Here is a tiny trained network, its code and every weight. The questions are about switching its units off for an input and a class, where a switched-off unit gives its printed mean instead of its output.

import numpy as np


def w(rows, s, z=0):
    codes = np.array(rows[::2]) - 128.0
    scale = np.full(codes.shape[1], s)
    scale[-1] = z or s
    return codes * scale


def norm(h):
    return h / np.sqrt((h * h).mean(-1, keepdims=True) + 1e-5)


def f(y):
    return np.maximum(y, 0)


def log_softmax(a):
    a = a - a.max(-1, keepdims=True)
    return a - np.log(np.exp(a).sum(-1, keepdims=True))


def net(x, mask):
    res = np.array(x, float).reshape(1, 6) / 4 @ E
    u = 0
    for l in range(4):
        y = f(norm(res) @ A[l][:, :-1].T + A[l][:, -1])
        res = res + np.where(mask[u : u + 7], y, B[l][:, -1]) @ B[l][:, :-1]
        u += 7
    return log_softmax(norm(res)[-1] @ U[:, :-1].T + U[:, -1])


A, B = {}, {}
E = w([
[148,141,35,175,179,87,153,176,128,161],'x0',
[147,103,142,202,101,67,181,100,58,9],'x1',
[112,94,200,3,192,19,175,166,200,97],'x2',
[255,140,207,162,33,59,68,136,226,107],'x3',
[136,248,135,25,124,64,125,244,86,109],'x4',
[232,93,47,80,89,127,18,90,34,130],'x5',
],0.0066)
A[0] = w([
[120,153,141,120,150,129,141,174,129,161,5],'L0N1',
[134,138,10,163,151,64,151,158,120,147,55],'L0N2',
[104,96,57,67,112,129,104,122,110,160,1],'L0N3',
[154,131,76,199,188,73,168,146,166,112,127],'L0N4',
[97,128,168,175,119,94,153,157,166,133,23],'L0N5',
[158,98,145,209,72,120,66,89,106,130,36],'L0N6',
[141,120,68,221,173,188,102,121,210,210,144],'L0N7',
],0.012,0.0032)
B[0] = w([
[148,148,151,205,154,80,68,65,176,139,157],'L0N1',
[121,37,161,171,147,103,104,237,57,103,197],'L0N2',
[134,128,67,131,205,63,138,73,180,126,167],'L0N3',
[81,59,178,103,112,132,183,214,57,168,206],'L0N4',
[111,187,114,117,168,116,168,84,194,171,179],'L0N5',
[189,127,116,142,67,200,146,69,210,106,225],'L0N6',
[44,149,73,57,1,80,157,87,96,165,254],'L0N7',
],0.0098,0.0087)
A[1] = w([
[101,140,252,137,133,113,179,124,203,108,129],'L1N1',
[114,138,157,74,120,147,103,110,108,84,86],'L1N2',
[109,121,180,138,175,139,175,167,113,132,87],'L1N3',
[144,133,178,112,106,152,37,183,187,187,36],'L1N4',
[148,158,65,121,128,117,119,101,52,93,84],'L1N5',
[141,101,118,74,209,133,100,103,126,153,3],'L1N6',
[64,95,74,215,160,197,168,55,49,118,134],'L1N7',
],0.015,0.0031)
B[1] = w([
[62,65,141,190,139,118,121,167,240,97,253],'L1N1',
[157,94,86,86,127,115,194,116,136,147,155],'L1N2',
[192,129,130,120,93,65,139,87,113,42,186],'L1N3',
[119,156,43,108,80,111,134,113,71,194,185],'L1N4',
[60,192,163,175,80,116,105,140,126,188,176],'L1N5',
[159,111,186,63,153,164,104,83,159,124,161],'L1N6',
[64,75,121,88,71,151,169,136,104,254,233],'L1N7',
],0.012,0.011)
A[2] = w([
[174,133,141,66,123,127,31,218,163,153,125],'L2N1',
[129,166,135,153,132,113,61,126,152,153,5],'L2N2',
[41,61,138,147,177,252,101,85,89,217,90],'L2N3',
[151,81,121,132,110,29,145,100,115,175,179],'L2N4',
[169,218,117,152,83,51,215,148,99,109,196],'L2N5',
[172,184,105,37,244,159,56,51,116,126,41],'L2N6',
[41,214,75,39,159,55,126,94,93,162,169],'L2N7',
],0.012,0.003)
B[2] = w([
[117,131,110,136,141,129,199,128,77,167,165],'L2N1',
[100,142,109,130,147,121,100,93,74,151,139],'L2N2',
[122,111,74,152,107,112,144,223,149,149,226],'L2N3',
[141,137,130,97,131,156,144,147,140,165,245],'L2N4',
[86,13,77,129,137,189,76,123,106,100,189],'L2N5',
[147,197,214,33,137,102,248,136,96,113,157],'L2N6',
[163,75,219,133,136,153,99,173,172,173,244],'L2N7',
],0.012,0.011)
A[3] = w([
[95,171,114,93,182,116,178,165,2,118,84],'L3N1',
[207,161,103,147,59,198,77,12,144,78,42],'L3N2',
[76,204,123,155,200,154,66,148,154,140,27],'L3N3',
[70,126,148,167,101,84,113,151,80,177,216],'L3N4',
[65,165,90,161,119,110,177,113,160,214,78],'L3N5',
[177,183,97,90,186,89,173,87,83,184,5],'L3N6',
[119,71,156,22,73,118,133,111,142,151,232],'L3N7',
],0.015,0.0019)
B[3] = w([
[163,88,167,95,139,121,69,80,77,44,150],'L3N1',
[219,138,35,80,173,113,247,61,126,85,159],'L3N2',
[155,174,61,191,138,66,112,92,105,95,133],'L3N3',
[165,120,115,106,118,128,26,73,171,136,202],'L3N4',
[142,143,75,118,121,141,95,157,84,169,218],'L3N5',
[55,162,198,148,149,158,165,143,156,164,141],'L3N6',
[107,128,145,193,112,206,123,147,106,170,252],'L3N7',
],0.016,0.019)
U = w([
[144,39,167,97,143,112,66,136,19,50,94],'0',
[118,198,252,67,178,162,183,136,101,153,122],'1',
[71,104,171,184,177,67,161,158,236,16,186],'2',
[209,161,47,107,114,150,222,45,122,83,184],'3',
[140,198,128,101,132,90,88,114,89,114,15],'4',
[89,68,84,146,57,195,106,157,142,226,210],'5',
[95,224,62,142,156,51,84,123,176,109,28],'6',
[137,228,163,114,111,70,166,129,87,46,1],'7',
],0.012,0.0048)

Each question gives the input, the list of numbers given to net, and the class t.
The units are the neurons (one row each of A and B). Each row of codes is followed by its name. A weight is (code - 128) times the scale printed after its matrix; where a second scale follows, it is the last column's (A, B and U).
mask holds one flag per neuron, layer by layer. A switched-off neuron (its flag False) gives its mean, the last column of its row in B, instead of its output. The means were averaged over made-up inputs and are rounded, as every weight is.
A unit's drop is (log p(t) with every unit on - log p(t) with that unit switched off) / (log p(t) with every unit on - log p(t) with every unit switched off).
The circuit of an input: a set's keep is (log p(t) with only the set's units on - log p(t) with every unit switched off) / (log p(t) with every unit on - log p(t) with every unit switched off). Starting from the 12 units with the biggest drops (on a tie, the unit counted first), units are removed one at a time, each time the one whose removal leaves the highest keep (on an exact tie, the one counted first), for as long as the keep stays at least 0.8.
circuit, biggest first: the units of the circuit, biggest drop first
unit that matters most: the unit with the biggest drop
k most important neurons: the k neurons with the biggest drops, biggest first
top k neurons in layer l: the k neurons of layer l with the biggest drops, biggest first
drop of u: that unit's drop, to one decimal
input [-5,-3,-6,2,-7,4], class 3: circuit, biggest first -> L0N6; L3N2
input [0,1,-1,7,-8,-1], class 3: circuit, biggest first -> L0N6; L3N2; L1N7
input [-7,-8,2,-8,2,7], class 1: unit that matters most -> L2N6
input [-5,1,-1,6,-4,-6], class 2: circuit, biggest first -> L1N1; L1N7
input [8,5,4,-7,-6,3], class 0: circuit, biggest first -> L0N2; L3N1; L1N1
input [-7,3,8,-6,-7,-5], class 2: circuit, biggest first -> L1N1; L0N7
input [2,-1,0,2,-6,5], class 3: circuit, biggest first -> L0N6; L3N2; L1N1
input [4,6,7,6,-8,6], class 3: 2 most important neurons -> L0N6; L1N7
input [4,6,-3,7,3,5], class 3: 2 most important neurons -> L0N6; L3N2
input [-6,-2,3,2,-7,6], class 3: 3 most important neurons -> L3N2; L0N6; L1N7
input [-5,-4,-1,0,2,4], class 1: 2 most important neurons -> L2N6; L0N3
input [0,1,-3,6,7,-7], class 6: top 2 neurons in layer 1 -> L1N1; L1N4
input [-2,-6,8,6,8,-5], class 6: top 2 neurons in layer 1 -> L1N1; L1N7
input [-4,-2,3,1,-1,3], class 1: top 2 neurons in layer 1 -> L1N6; L1N7
input [2,7,7,0,5,2], class 0: unit that matters most -> L0N7
input [-1,-2,0,-2,3,-1], class 1: top 3 neurons in layer 1 -> L1N6; L1N7; L1N5
input [4,7,-2,-8,3,-6], class 0: 3 most important neurons -> L3N1; L0N2; L1N3
input [1,-3,-5,-2,8,8], class 0: top 2 neurons in layer 0 -> L0N7; L0N2
input [-4,-2,3,7,7,-7], class 6: top 3 neurons in layer 1 -> L1N1; L1N4; L1N7
input [-5,4,5,5,-4,7], class 3: unit that matters most -> L3N2
input [0,1,6,4,-5,6], class 3: 2 most important neurons -> L3N2; L1N7
input [8,2,7,3,-5,5], class 0: top 2 neurons in layer 1 -> L1N1; L1N7
input [-1,-2,5,7,-3,-6], class 2: 2 most important neurons -> L1N1; L1N7
input [-6,-2,-4,1,3,-8], class 2: 3 most important neurons -> L1N1; L0N7; L1N7
input [0,0,7,2,2,-3], class 2: drop of L1N1 -> 0.2
input [-6,-3,8,2,-3,-6], class 2: drop of L1N1 -> 0.3
input [0,0,5,-1,3,-4], class 2: drop of L0N2 -> 0.0
input [-3,-5,5,0,-1,-5], class 2: drop of L1N7 -> 0.2
input [-5,5,4,5,-7,6], class 3: top neuron in layer 3 -> L3N2
